Each row of numbers stands for one node and depends on some of the facts below. Use the named rows to name the rest.

Some rows with their names:
traram: [ -9 -14   6  23  13 -12  -2   0   8   2  10   8  10 -18  -9 -20 -23   6
  -9 -35   0   5   8  21   5 -20]
rudar: [  1   3   4  25   7  -1 -18 -25   6   3   9  11  12   0  -7 -35   1  17
   8   2 -75   7 -11  -9  12   7]
fegron: [ -4 -45 -18  12  -8 -45  -5 -29   2  -1   2 -38  12 -41  -3 -80   7  20
 -10  43 -10 -25 -19  46  39 -25]
rozin: [-10  -6   0  23  13  -2  -3  -8   6   5   7   9   4 -17 -11 -30 -21  17
  -8   3  -5   7   7  15   2  -3]
madek: [  0 -21   4  10  22   9  -3  14   7  -8  -5   5   1 -16  -6 -20  -8  -2
 -14  -6 -22  12  20  25  -5 -13]
pasil: [  2  55  33   5  -3  38  -7 -15  23   9  11  12  -1 -21  -4 -20 -15 -20
 -15   2 -10  -1  15  36  26 -47]
flutro: [ 17  58  51  21  13 -53 -13   5   7   1 -10 -24  43  -1 -21 -25 -14  -8
 -23  22 -31  15  19 -28  21  -5]
pastoze: [ -9 -14  -8  23  23  -1 -15  -5  14   0   3  18  15  -8  -5 -28 -23   1
  -5 -69 -36   7 -20  21  -5 -18]
modrok: [-11   7 -14   5  -8  13   0  -7  -3   0   3 -10  -4   9   1  -1  16  -1
   8   9 -33  16  -8  -7 -13  14]
flaga: [-12   8  -1  15 -13   2  10   0 -16   4   7  -2 -11  -7  -1 -13   2  12
   7  33  35  13   8  -4 -10  10]
lazus: [-13  -8   5  13 -12   3  12  -4 -15   6  -3   7 -16  -8  -4 -12   2   1
   0  34  17  20   5 -12 -14  18]
brokar: [ -6   0   5   6 -14   9   2  -5  -9   0  -8   7 -10   1   4  -9  12 -24
   5 -16 -16  17 -22  -8 -11   2]
ganis: [-11  19  -1  16 -16   1  10   1 -17   5  10  -7  -8  -9   0 -14   0   8
   5  30  51  10   5   2  -5   7]
dreplim: [ -8  42  -6  15 -20   7  -4  -9 -14   6   1  -6  -4  -1   7 -24   5  -2
   9  11  28   7 -28   3  -6   3]
drida: [-10  28 -17   8 -10   5  -3   0  -3   0  12 -18   3   6   5   5  12  -1
   7   3  -1   7 -13   6  -1   5]
skude: [-17 -26  -1  -6   5  26   5   1 -22  -4   3   9 -20  -9  -2 -19   9  13
   9  40   1  18  11 -13 -22  18]
pover: [ 11  11  -2  18 -27  11   5  13  -6  -6  -2  -6 -13   6  14  12  30 -27
   7  -6 -12  12 -10  10   8   5]
gruda: [-15  11 -13  12  -8  -9  13   8  -2   3  21 -17  -2  -5  -4  25   0   5
  -3  21  29  11  11   5   6  14]
lastor: [-13 -13   2   8  -9  -6  15   3  -5   1   3 -10  -4  -2  -6  14   9  -9
   0   5  -6  20  23  -6 -13   2]
greplor: [ -8  -6   5   6 -11   9   2  -7  -9   0 -11  13 -11   2   2 -16  13 -23
   4 -16 -25  19 -20 -13 -17   2]

Facts:
η 361 <- bagos balur busebrun demonam drida grepem grutas klovi lazus loplal modrok rozin skupul skuvole stugok tiske tragibrus trigek zeri
η 73 <- bastum fino flutro gubrar guflar madek meklin paden plobin plomok pover redrer skeba skebrak tragre
η 261 <- bizun dreplim driliflu fegron fibraflu flaga flaru flibrukik floskom ganis gipi godresus klopla klugo lidru momim muklim plapak plapem puskin ragil risa risin rudar ruko skozera skude trenol zepem
η 37 <- boso brokar bromis buson dabel dibebrim drovakol fareplok fegru fisen flemum flitofas fudral fupleba geru gigru gisizan goskodul greplor grilim grokos gruniflo kaba keplo kidus klagage ladre lakuduk lastor legra masek mibro mivol pasil pastoze pidrin plaze plegrok pliko plinel plizun ralo reni robal sadivo sibi skasem skogas skuri solas stirok tevo traram trogrik tudo varuk vedil vifo zaflan zafus zeflas
bizun ζ: fino tevo fegron dreplim zeri
boso ζ: grepem
brokar ζ: solas
busebrun ζ: bagos grilim sibi
buson ζ: plapak drovakol
drinik ζ: momim bopen
drobral ζ: plobin
fibraflu ζ: skozera
flaru ζ: kidus solas
floskom ζ: bogak gruda
foflu ζ: guflar
fupleba ζ: brebretir mivol guflar
geru ζ: skogas
gipi ζ: zeflas redrer
godresus ζ: plobin
goskodul ζ: dibebrim
greplor ζ: stirok relik trenol
grokos ζ: ganis fluzo plaze
gruniflo ζ: skeba
grutas ζ: pliko pasil
gubrar ζ: drida
kaba ζ: bastum zeflas loplal
keplo ζ: skogas
klagage ζ: drida masek gruda
ladre ζ: bratum
lastor ζ: bastum
lazus ζ: fegru saful
legra ζ: pover
lorogril ζ: bogak loplal negun
madek ζ: sibi
modrok ζ: dogra
muklim ζ: varuk
pastoze ζ: skasem
pidrin ζ: puskin skupul guflar balur
plapem ζ: driliflu pover puskin fudral
plegrok ζ: dabel
pleples ζ: vedil gruda
plinel ζ: fisen lakuduk
plizun ζ: risin
ragil ζ: staskon dogra zeflas
reni ζ: mibro geska
rozin ζ: flemum
rudar ζ: puskin ralo plomok
skude ζ: flitofas dibebrim klugo
skuri ζ: tiske klovi gigru
tragibrus ζ: flitofas vume
zaflan ζ: pliko
zepem ζ: klelufes
zotik ζ: vifo lapak
zuklor ζ: vume grilim
Θ grato <- bromis fareplok
Θ klugo <- buson pasil ragil sadivo
Θ pleples <- dibebrim flutro plapak zeri
Θ trogrik <- driliflu gisizan
Θ balur <- drovakol
Θ flitofas <- fegron grilim risa trogrik
Θ zeflas <- fibraflu trigek
Θ flaga <- fino
Θ drinik <- flemum lidru reni
Θ skaro <- floskom tudo
Θ bopen <- guflar vedil
Θ zuklor <- klopla
Θ grire <- madek
Θ ruko <- mibro
Θ ragil <- muklim plapem robal varuk
Θ staskon <- paden
Θ tudo <- pastoze skasem
Θ relik <- ralo
Θ greplor <- rozin
Θ dibebrim <- rudar
Θ kemir <- skebrak
Θ skuvole <- skozera
Θ guflar <- skuri
Θ bratum <- stugok traram
Θ bromis <- tragre

Name these rows:
No name comes twice in this set of rows, the named rows included.
[ -5 -63 -23   7  -1 -36  -5 -30   2  -6   4 -35   8 -38  -4 -71  15  24
  -7  48 -38 -21 -10  40  33 -20]	risa
[ -9  41  14 -15  -7  61  -2  -3  -7   1  17   4 -22 -12   6  -9   9  -1
   4  61  16   6  17  14   4 -14]	klugo
[ -4  46  25   2   3 -28 -10 -13  -2   2  -2 -19  25  19 -15   1  12  -6
  -5  37 -67  22 -11 -63   6  31]	pleples
[-15 -28  -9  37  27 -16  -2   8  11   3  17  19  12 -20 -12 -15 -43  18
  -8 -68  19   8   8  31  -5 -18]	tudo

Now the same nodes, written a new way:
Some nodes and their rows:
lapak: [  2  -3   4  11  18  -5 -10 -10   7  13   0   4   3   0 -16 -16   1   0
  -4 -21  -2   6   5   1   8   0  -3   2  12   8 -14   4  -2 -24  14   4
   9  -9  10   0  -2]
skaro: [ 11 -11  11   8  42 -13 -13  -9   9   6   6  -6 -11   3 -22 -20  -4  13
 -39 -25   2   4   3   4  18  -3   4  -2  18   5  -7   4 -11 -50  14  14
  17   8   3   8 -11]
klovi: [ 11  -7   9  -4  30   0 -14 -19  15 -12   0 -11  -7   8 -32 -17  -8  29
  -1  -6 -13  11  11   1   0  -1  -5   9  17  18  10  -5  12 -22   4  18
   2  10  -3   7 -14]
gruniflo: [  4 -14 -15  -8  18  16 -19 -12   2   8  -1  16 -17 -12  -3 -13   0 -10
 -29 -13   6   7  -7  -1   5   8  -8  -4   2  -1 -10   8   0  26   1  10
  10 -19   1   2   3]
modrok: [  0  14  20  -7 -22  22  -1  -6  19   5   4   0  -3 -15 -26 -12  -6  24
 -10  -2   0  16  -9 -12  18  10  -6  19   9  16 -23   8  18 -13  16   1
  27 -28   4   5  12]
dogra: [  4   6 -13 -11  -1   4 -19  -9  10   2   8  -1  -4  -8 -33  -8  -6  11
 -12 -17   1   7   1  -2  11   1  -6  -9  -8  -2  -8   4 -16 -52  20   9
  20 -17   1   9  -4]
ragil: [ -1  21  -4 -20 -45  24 -10  -5  10  10  10  17   2 -25 -25  -5   3  10
 -38 -20   4  11 -14  -9  34   1   2 -12  -5   6 -30  18   9 -58  28 -11
  31 -42  -9   5  24]
plapem: [ -1   0 -31   0 -20  36  -3 -23  -2  19 -22  26   9 -10   6 -13  13 -23
 -30 -20 -11   8   8  16  16   5   1  11  73  44 -23  20  18 -15  25 -15
  -2 -37  -9 -19  12]
varuk: [  3 -15 -31  -9 -34  15 -10 -29   5  13   2  31  13  -2   3  -8   9  -9
  19 -23 -13   9   7  -4  -3  -7  -3 -28   3  10   3   8  30  23  15  14
 -18 -12  -4   8  -1]
pover: [ 11 -23 -32  -1  23   1 -25 -22   3  -9  -6  21 -16   5 -11 -13  -5   8
 -24  -7   7   5   5   1 -10   6  -8 -24  -4  -6  16  -5  -1  12   9  28
 -10  -2   2  10 -17]
fisen: [  5 -17   1   8  -1  -3 -16 -14  11   6   2   9   0  -2   6 -13  -2   7
  17 -19  -3  10  -9 -13  -7  -3  -8 -17 -30 -11  -4  -3  11  37  -3  15
   1  -4  14  14  -1]
plinel: [  5 -14 -10  -3  10   9 -19 -14   5  11   3  16 -14  -9   2 -13   1  -6
 -21 -19   4   8 -10  -2   2   2 -11  -5  -5  -3  -6   6   8  21   6  11
   8 -14   4   6   2]
trigek: [-11  -4 -19   1 -70  -4 -15 -31  18   2 -17  14  20   3 -27 -14  -1  17
  20 -13 -14  13  26 -31 -10   6 -13  18  20  35  11 -11  62 -25  -7   0
   0  -4   4   1  -5]
lorogril: [ -1  12   9   1  -2  18  -7   2   2  11  10  -3  -1  -9 -23 -18   0   2
 -19 -22  12  11  -3  -3  26   3  -8  11  12  -2 -22   0   1 -11  -6   7
  21 -22   0   1  13]
fluzo: [  5  -4   1  12  14  -1 -11 -14   9   9   4   5   2   3 -15 -16  -4   8
   2 -21  -3   5   2  -3   6  -1  -6   3   1  11 -11   3  -8 -13   8   7
   9  -9   9   3  -4]
relik: [  0  -8   8  20  64 -24 -27   2   1  14  -4 -32 -17  -3 -25 -18  -4  18
 -31 -14   9   2   7   9   7  13  -9  20 -12 -14 -17   2 -48 -75  -3  -5
  26 -11  13 -18  -8]
momim: [ 10  -7  -5  -5   8  -1 -13 -18  17  -7  -3  -2   1   9  -6 -13  -6  22
  10 -19 -17   9  -5 -12 -11  -6 -11   3  -3   7   3 -11  12  26   0  17
   2   2   3  12 -12]
gipi: [  4  14  -4 -24 -20  18 -15  -6  17   4   9   3  -8 -10 -24  -5  -8  17
 -27 -12   1  12 -17 -14  12   4 -10  -4 -28  -7 -13   1   1 -15  15   6
  32 -37  -9  15   6]
godresus: [ 19 -17 -43 -22   4  42 -37 -32  14   4 -38   9 -15 -26  -5 -31  -6  19
 -43 -23   3  21  -5   5 -13 -16 -10  27  10  48   2  -3 -33  31   4   7
   8  17   3  -7  -1]
skude: [ 12  -7   1  -3 -17  21  -6 -21  19  -3  -9  16  -4  13   3 -18 -11  15
   1 -13 -13  13 -20 -25  -9  -2 -16  12 -18  11  -3 -14  33  75  -1  18
  12 -15   7  19   4]

Which node is each row?
No name comes twice in this set of rows, the named rows included.
[  6  17   1 -14 -11  46  10  -4  -6  15   8  -2  18   5  12 -18   9 -11
   7 -30  -4  14  -2   3  31  -8 -14  13  30   6 -17  -4  61  38 -24  15
 -17 -19 -15  -7  20]	floskom
[ 13 -29 -56  -9  12  32 -47 -36   5   1 -38  12 -11 -32  -8 -33   2  22
 -26 -20  27  18  -2  13 -11 -17  -4  -2 -25  26   2  -1 -61  28  10  16
  -4  32  17  -8  -6]	plobin
[ 14 -17 -39  -7  -6  45 -29 -27  12  13 -39   9  -7 -29 -13 -36  -4  14
 -27 -22  13  19  -5   6  -6 -14  -8  26   7  44 -14   2 -32  34  12   8
  10   8  12  -6   6]	drobral
[ -7  13  26   7 -13   2  -7  -7   0 -11 -10  42   4 -36 -21  -6  12 -63
   9 -49  12   7   6   3 -10  -3  22 -41  93  17 -23   8  26  80  31 -10
  -2  10   8  -8   2]	mibro
[  0  11  21   2  -1  -2  -6  -3  16  -4  12 -14   9  -3 -34 -12  -2  20
  12  -8  -4  13   0  -3  16   3   0   5   6  12 -16   3   4 -45   8  -2
  16 -11   6   0   5]	loplal
[  3 -13  -6  18  10  27  -4 -17   8  23 -28  18  -5  -4   3 -21  -2  -6
 -30 -13   3   8  -5  -6   5   7 -10  27  35  30 -25   6  -5  37  14  -3
  17 -24  14  -3   8]	foflu
[ 13  10  54   5  34 -24 -15  -4  18 -41  -3  27 -22 -13 -33 -18  -7 -19
 -32 -55   0  10  -8 -21 -11  -4  17 -19  83  13  -6 -15  28  66  12  14
  20  44  10  14 -17]	ruko
[  5   9   5   0  49   0  -7   3 -13  13  18 -21   0   8 -18 -24   6 -11
 -10 -37  10   8  16  14  36  -3 -11  11  44  -6  -4  -4  21 -34 -28  20
  -8   4 -10 -17  -1]	gruda
[ 10 -17  15   1  33  -3 -23  -5   8   1   5  10 -26  -7   0 -22  -3  12
 -36 -22  10  10 -20 -15  15   6  -6   1  -7 -17  -7  -5  -1  17  -1  13
  26   1  12  12  -1]	greplor
[  0  13 -12 -29 -12  17 -24   1   4  12  16   8 -18 -31 -30  -2  -2   4
 -41 -14  16  10 -13  -2  20   8  -7 -25 -25 -18 -18  15 -15 -47  17   0
  31 -38  -9   8  14]	kaba
[-10  -3 -27  -8 -68  10 -21 -28   7  10 -26  32  11  -6  -7 -16   1  -6
  -9 -22  -7  12  17 -31 -13  13 -19  18  25  26   2 -10  62 -11  -5  -5
  10 -25  -2   0   2]	fibraflu

The same nodes again, as new rows of numbers:
Some rows with their names:
floskom: [ 34   9  17 -53 -13   9  28 -23   7 -39 -16   5  38 -22  11 -34  -2  21
 -13  30   0  26  -2 -26 -24  10 -19 -26]
goskodul: [-18 -18 -16  -6 -10   7 -10   3   0  13   5 -18  -3  13  -1 -16   7  10
 -12 -21  16  -8  -2 -10 -13  -9  -2  14]
klagage: [ -2  -1 -26  -4 -25 -14  19  -3   9 -28  12   3 -12  -4  28 -17   0  13
 -39  -9  15  -2  16 -13 -10  -3   4  -9]
grutas: [ 11  16 -23   8  18  19   9  17  -4   0   0   3  -1  -2   6  -8   2   3
 -17 -11  -9  -5 -15  -8  -7 -10   3   7]
pidrin: [ 16 -10  14  15 -15 -21  16   5   3  -1  -1   4 -27  30  11  -3  -3  -7
 -40 -32  -8  -3 -13  -5 -39 -10   3  11]
tiske: [  3  10 -10  14  16  16   1   7  -4   3 -11   7   2  -8 -10   3   4 -11
   0  10  -3 -11  -3   2  19   5   6   3]
skogas: [ -2 -13   2   7  -3  -6  -9  -7   4   8  -4  -6  -7  -1  -8   0   1 -12
   1   3  12  -6  15   8  21   3   6   0]
klopla: [ 13   9  29 -17  -7  10 -11  -1 -18  -3   9 -17  26 -14   3  15 -13   5
  -1  31 -15  20 -15 -12 -13   0  -1 -17]
risin: [ -1   2  -5  -4   0  -7  -5   3  -1   9   7   5  19   1 -17  19 -12  -7
   5  18   2   3  -2  10   4  10   3   6]
saful: [ -8   3   2   6   0   1  -1   1   6   2   1   4   3 -11  -9  10   7  -4
   7   2  -1 -10   0   9  11  12   5   1]
vedil: [ -7   1  14   4 -25 -14   9 -11 -30 -32 -10   2 -15  -9  28   8  11   6
  10  34  24  12  23 -28   7 -20 -21 -33]
klelufes: [-10   1   0   7   2   1   0   0   8   2   0   3   3 -10  -8   9   6  -4
   6   3  -2 -10  -1   9  11   9   5   2]
bromis: [-12 -29  -6  22 -22  -7 -11  43 -30  -9  17 -34 -45 -21   3  49  -3   0
 -10   9  -3   9  -3  -2   4 -24  -1 -10]
gisizan: [  9  11  24 -14   4  -7   7 -15 -24  -7 -26  -4 -10   3  22 -15  21   5
  23  12  22  19   0 -27  -5 -26 -23 -24]
klugo: [-33 -10 -14   3 -18  16 -29  -4   3  28  38  -9  44  22 -20  15 -17  -1
 -10   2  -6 -21   0  14  -4  24  23  27]
skuvole: [-27  32 -65  47  24  -5  -3  -4   9  24  31  41   2  48  11   5  -6  -9
  -4 -40   2 -38  11  26  15   2  26  35]
sibi: [-23 -28  -4   0 -16   8 -17  -5  -4  16  -3 -13   8  13 -19  -8  10   0
   6   2  21 -13  12  -3  10   5   0  11]
trogrik: [ -1  -3  -8  -2   2 -16   3  -2  -6   2 -11   0 -16   7   9  -6   9   0
   8  -4  19   4   7  -4   2 -14 -10  -2]
geska: [ -9   0   1   7   5   0   0   0   7   5  -1   4   3 -11  -9   9   5  -3
   7   1  -2  -9  -1   7  14  10   5   2]
plaze: [  0 -11  -2   5  -3  -7  -9  -3   5   9  -2  -7 -10   0  -4  -2   2  -9
   0   0  13  -5  13   9  17   2   5   0]

Name these rows:
No name comes twice in this set of rows, the named rows included.
[ 30  39  68  -9 -12   0   5 -26 -27  -4  13   0  26  30  38   0 -14   8
 -18  15 -30  19 -29 -31 -64 -12  -2 -14]	plapem
[ -8   9 -16  16  -8  12  13  -2  -1 -21  -7  25   6 -12  -5  -2   4  -9
 -11  32   8 -17  21  -6  27  16   4  -6]	drida
[-17   3  35   5 -10   5  -7  38 -35 -33  13 -20 -33 -35  12  38  -3  10
  21  31 -31  28 -14 -36 -12 -23 -18 -23]	tragre
[ 17  41  46 -25   2  15 -12 -27 -28   0  17  -8  40   6  36  -4 -11  13
   6  25 -15  21 -16 -25 -30  -7  -3 -23]	muklim
[-29 -31 -34  37 -20  -7  -2  62  -6  -6  30 -21 -42 -32 -18  72  -7  -6
 -19  -5 -20 -10  -9  21   8  -6  12  12]	grato
[ 18  32 -20 -11  21 -17   2  18   3  12  20 -13   1 -14  10  10 -17   3
 -18 -11 -11  23 -27   5 -14  -9   6   2]	bizun
[ 21  -2 -26   3  25  33   6  12  -7  -5  -3   8   1   1   7   0  -5  13
  11 -19 -18  -3  -3  12  -4 -11  -4   2]	modrok
[-38 -37 -45  11 -19  27 -15  35  21  16  36 -28   5  -1 -25  13  -5  13
 -38 -34 -11 -34 -17  12 -18  13  20  39]	zuklor
[  8  19  -4  -2  15 -16  -9   6   3  17   7  -2  13 -14 -13  21 -16 -14
   7  18  -1  14  -9  18  22  10  10  -1]	dreplim
[ -2 -15  28   7 -18   2  -7  29 -47 -17   4 -37 -38 -25  19  36   4   6
   6  31  -2  20  -7 -24  -6 -38 -17 -29]	fareplok
[ -2 -13 -30   3   0   4   4  28  31   2  17 -14  -7 -22 -16   5  -8   3
 -35 -30 -18 -19 -15  22  -2  15  21  21]	drinik
[ -4   5 -40   1   5  -8  -8 -13  39  28  29  15  35  26 -20  -2 -28 -10
 -24 -27  -1 -19   4  40   7  38  31  34]	flaga
[  4  -8  32  21 -15 -27   7  -5   1  10  -8  20  11  26 -28  31 -15 -27
  -6  24 -13  -5  -5  10 -10  16   3  10]	puskin
[ 11  -1  17  32   1   5  15   5  -4   0 -19  22  -8  20 -14  12   1 -23
 -14   7 -15 -19  -6   0  -2   5   6  11]	skupul

